Here is a tiny trained network, its code and every weight. The questions are about switching its units off for an input and a target symbol, where a switched-off unit gives its printed mean instead of its output.

import numpy as np


def w(rows, s, z=0):
    codes = np.array(rows[::2]) - 128.0
    scale = np.full(codes.shape[1], s)
    scale[-1] = z or s
    return codes * scale


def f(y):
    return y / 2 * (1 + np.tanh(0.7978845608 * (y + 0.044715 * y**3)))


def softmax(a):
    e = np.exp(a - a.max(-1, keepdims=True))
    return e / e.sum(-1, keepdims=True)


def log_softmax(a):
    a = a - a.max(-1, keepdims=True)
    return a - np.log(np.exp(a).sum(-1, keepdims=True))


def net(x, mask):
    ids = ['Ψγδεθλμξτφ'.index(c) for c in x.split()]
    T = len(ids)
    res = E[ids] + P[:T]
    u = 0
    for l in range(2):
        r = res
        for j in range(2):
            rows = slice(4 * j, 4 * j + 4)
            q, k, v = (r @ M[l][rows].T for M in (Q, K, V))
            z = softmax(np.where(np.tri(T) > 0, q @ k.T / 4**0.5, -1e9)) @ v
            o = O[l][rows]
            res = res + np.where(mask[u + j], z, o[:, -1]) @ o[:, :-1]
        u += 2
        y = f(res @ A[l][:, :-1].T + A[l][:, -1])
        res = res + np.where(mask[u : u + 4], y, B[l][:, -1]) @ B[l][:, :-1]
        u += 4
    return log_softmax(res[-1] @ U[:, :-1].T + U[:, -1])


Q, K, V, O, A, B = {}, {}, {}, {}, {}, {}
E = w([
[107,68,89,68,130,196,192],'Ψ',
[135,120,157,165,185,127,76],'γ',
[174,102,171,77,70,57,102],'δ',
[107,114,93,156,232,95,166],'ε',
[154,8,118,109,137,146,201],'θ',
[172,127,87,166,125,111,73],'λ',
[82,125,67,125,53,127,99],'μ',
[124,100,187,81,152,129,83],'ξ',
[94,226,185,130,160,102,250],'τ',
[82,98,176,127,126,38,161],'φ',
],0.015)
P = w([
[130,167,153,75,60,203,108],'0',
[126,34,59,119,117,104,165],'1',
[118,56,80,116,130,78,142],'2',
[111,23,87,71,164,76,211],'3',
[67,109,69,108,196,77,97],'4',
[153,2,103,103,184,128,222],'5',
[89,54,84,121,128,88,176],'6',
[50,143,66,155,152,110,54],'7',
[95,112,50,152,147,145,120],'8',
],0.0062)
Q[0] = w([
[125,186,140,116,64,154,85],'0.h1',
[155,161,181,138,134,122,145],'0.h1',
[128,115,104,148,124,215,141],'0.h1',
[57,131,93,140,122,96,136],'0.h1',
[163,151,73,172,161,105,108],'0.h2',
[1,123,56,89,110,79,130],'0.h2',
[166,111,115,101,102,176,133],'0.h2',
[50,101,188,55,155,196,139],'0.h2',
],0.0097)
K[0] = w([
[117,107,128,200,178,121,216],'0.h1',
[131,128,179,182,126,75,85],'0.h1',
[128,86,82,209,44,166,114],'0.h1',
[178,112,169,88,147,173,121],'0.h1',
[149,71,131,135,111,164,110],'0.h2',
[2,160,101,132,43,132,85],'0.h2',
[120,95,143,137,134,135,201],'0.h2',
[212,220,195,154,63,67,151],'0.h2',
],0.0085)
V[0] = w([
[148,105,121,146,209,153,134],'0.h1',
[120,150,71,140,85,128,79],'0.h1',
[170,46,90,30,97,84,131],'0.h1',
[81,64,155,38,107,138,136],'0.h1',
[190,71,184,107,168,108,110],'0.h2',
[54,177,107,125,111,250,147],'0.h2',
[40,43,110,203,103,183,72],'0.h2',
[139,186,140,143,224,91,255],'0.h2',
],0.0082)
O[0] = w([
[149,109,103,199,254,164,76,131],'0.h1',
[206,79,147,104,76,64,152,91],'0.h1',
[175,140,32,79,141,46,79,249],'0.h1',
[111,127,130,44,178,105,102,254],'0.h1',
[133,239,97,107,140,110,129,173],'0.h2',
[96,95,201,75,157,205,244,100],'0.h2',
[167,93,103,80,251,158,151,130],'0.h2',
[30,146,126,166,118,157,104,106],'0.h2',
],0.0086,0.0074)
A[0] = w([
[135,224,129,134,139,56,175,148],'0.n1',
[167,115,160,148,144,51,82,214],'0.n2',
[53,171,117,154,253,150,106,255],'0.n3',
[59,146,236,222,42,66,106,76],'0.n4',
],0.0065,0.004)
B[0] = w([
[68,161,150,138,83,249,193,161],'0.n1',
[151,74,2,146,167,156,188,237],'0.n2',
[142,35,160,116,59,107,198,255],'0.n3',
[87,107,80,92,208,57,162,143],'0.n4',
],0.0077,0.0071)
Q[1] = w([
[175,75,131,32,211,81,108],'1.h1',
[215,173,170,128,2,216,135],'1.h1',
[117,213,176,152,3,119,70],'1.h1',
[116,183,155,90,177,178,212],'1.h1',
[166,77,27,48,69,53,182],'1.h2',
[136,194,88,205,88,149,167],'1.h2',
[196,188,221,157,228,162,102],'1.h2',
[74,107,179,134,143,162,102],'1.h2',
],0.0064)
K[1] = w([
[166,101,164,118,63,140,135],'1.h1',
[65,85,107,52,207,132,133],'1.h1',
[160,47,2,156,144,82,61],'1.h1',
[30,139,119,252,79,127,86],'1.h1',
[93,176,248,144,96,178,152],'1.h2',
[50,150,93,123,114,112,154],'1.h2',
[165,19,24,155,137,114,162],'1.h2',
[195,58,175,96,205,118,127],'1.h2',
],0.0084)
V[1] = w([
[175,108,195,217,17,165,189],'1.h1',
[184,82,142,188,197,208,163],'1.h1',
[27,209,124,195,160,124,149],'1.h1',
[163,123,172,123,11,55,117],'1.h1',
[77,197,167,69,158,165,123],'1.h2',
[80,210,152,182,135,97,114],'1.h2',
[255,165,27,188,199,103,112],'1.h2',
[214,175,240,43,108,174,18],'1.h2',
],0.0078)
O[1] = w([
[250,74,157,193,42,174,169,47],'1.h1',
[216,81,177,95,82,123,43,86],'1.h1',
[132,107,106,153,89,110,83,36],'1.h1',
[187,114,44,152,118,168,244,121],'1.h1',
[44,138,139,172,167,76,110,183],'1.h2',
[144,219,88,176,157,126,115,36],'1.h2',
[174,191,149,78,4,2,161,9],'1.h2',
[196,101,188,179,240,69,150,112],'1.h2',
],0.0075,0.012)
A[1] = w([
[133,154,120,129,216,125,93,162],'1.n1',
[58,94,112,139,149,141,160,55],'1.n2',
[80,131,131,243,106,178,103,3],'1.n3',
[254,155,157,129,142,135,103,167],'1.n4',
],0.0084,0.0046)
B[1] = w([
[72,199,166,182,128,210,149,246],'1.n1',
[151,161,171,81,85,73,129,254],'1.n2',
[249,138,147,127,147,71,137,197],'1.n3',
[217,164,172,193,88,161,2,136],'1.n4',
],0.0088,0.017)
U = w([
[121,102,121,22,100,117,80,18],'Ψ',
[188,51,132,115,182,212,167,16],'γ',
[43,124,53,179,92,240,143,146],'δ',
[134,117,158,211,229,132,184,203],'ε',
[176,47,138,142,154,125,59,179],'θ',
[147,134,133,168,133,148,94,136],'λ',
[83,15,101,140,93,255,129,253],'μ',
[34,6,230,147,122,177,45,33],'ξ',
[189,166,230,102,66,144,174,171],'τ',
[177,129,78,119,137,139,188,23],'φ',
],0.0059,0.0041)

Each question gives the input, a string of symbols that net reads in full, and the target symbol t.
The units are the heads (4 rows each of Q, K, V and O) and the neurons (one row each of A and B). Each row of codes is followed by its name. A weight is (code - 128) times the scale printed after its matrix; where a second scale follows, it is the last column's (O, A, B and U).
mask holds one flag per unit, layer by layer, with each layer's heads first. A switched-off unit (its flag False) gives its mean, the last column of its rows in O or B, instead of its output. The means were averaged over made-up inputs and are rounded, as every weight is.
A unit's drop is (log p(t) with every unit on - log p(t) with that unit switched off) / (log p(t) with every unit on - log p(t) with every unit switched off).
The circuit of an input: a set's keep is (log p(t) with only the set's units on - log p(t) with every unit switched off) / (log p(t) with every unit on - log p(t) with every unit switched off). Starting from all 12 units, units are removed one at a time, each time the one whose removal leaves the highest keep (on an exact tie, the one counted first), for as long as the keep stays at least 0.8.
units of the circuit, in order: the units of the circuit, biggest drop first
most important unit: the unit with the biggest drop
k most important neurons: the k neurons with the biggest drops, biggest first
top k neurons in layer l: the k neurons of layer l with the biggest drops, biggest first
heads that matter: for each layer, one digit per head in row order, 1 if its drop is at least 0.15 and else 0, layers parted by /
input ξ ξ ξ θ θ, target ε: heads that matter : 00 / 01
input θ δ ξ ξ ξ, target Ψ: units of the circuit, in order : 1.h2, 0.n2, 0.h1, 1.h1
input φ Ψ θ δ ξ μ, target δ: units of the circuit, in order : 0.h1, 1.h2, 1.h1, 1.n3
input ε ξ ξ ξ, target μ: most important unit : 0.n3
input Ψ ξ θ μ ξ ε λ φ ξ, target ξ: units of the circuit, in order : 0.h2, 1.h1, 0.n2, 1.h2
input Ψ ε θ δ, target ξ: units of the circuit, in order : 0.h2, 1.h1, 1.h2
input θ ξ θ Ψ θ ξ λ ξ δ, target Ψ: units of the circuit, in order : 1.h2, 1.h1, 0.h1
input ξ τ Ψ Ψ ξ φ Ψ ξ ξ, target ξ: heads that matter : 11 / 00
input Ψ ε θ Ψ λ θ Ψ, target ξ: units of the circuit, in order : 0.h2, 1.h1, 1.h2
input δ ξ Ψ Ψ τ ξ θ, target δ: units of the circuit, in order : 1.h2, 0.h2
input τ θ φ Ψ λ ξ ξ ξ θ, target θ: top 2 neurons in layer 1 : 1.n3, 1.n2
input θ θ ξ ξ ε, target Ψ: units of the circuit, in order : 1.h2, 1.h1, 0.h1
input γ γ ε Ψ τ, target τ: 3 most important neurons : 0.n3, 0.n1, 1.n3
input τ θ δ δ φ ξ δ ξ ξ, target δ: units of the circuit, in order : 0.h2, 1.h2
input ξ ξ θ ξ θ ξ Ψ, target ε: heads that matter : 10 / 01
input θ ξ γ, target Ψ: most important unit : 1.h2
input δ ξ τ, target δ: heads that matter : 01 / 00
input γ φ ξ θ φ ξ, target θ: 2 most important neurons : 1.n4, 1.n1
input δ θ μ, target φ: units of the circuit, in order : 1.h1, 1.h2, 0.h2
input δ Ψ θ, target φ: most important unit : 1.h1
input δ ξ ξ δ Ψ ξ ξ ξ, target φ: heads that matter : 11 / 11
input θ ξ ξ Ψ, target Ψ: heads that matter : 00 / 01
input τ ξ τ θ, target θ: top 3 neurons in layer 1 : 1.n3, 1.n2, 1.n1
input ξ δ δ, target ε: heads that matter : 00 / 11
input μ θ ξ λ μ τ ξ, target μ: units of the circuit, in order : 1.h1, 1.n3, 0.h1, 0.h2
input ξ ξ ε τ, target τ: heads that matter : 01 / 10
input δ ξ θ ξ τ ξ, target δ: most important unit : 0.h2
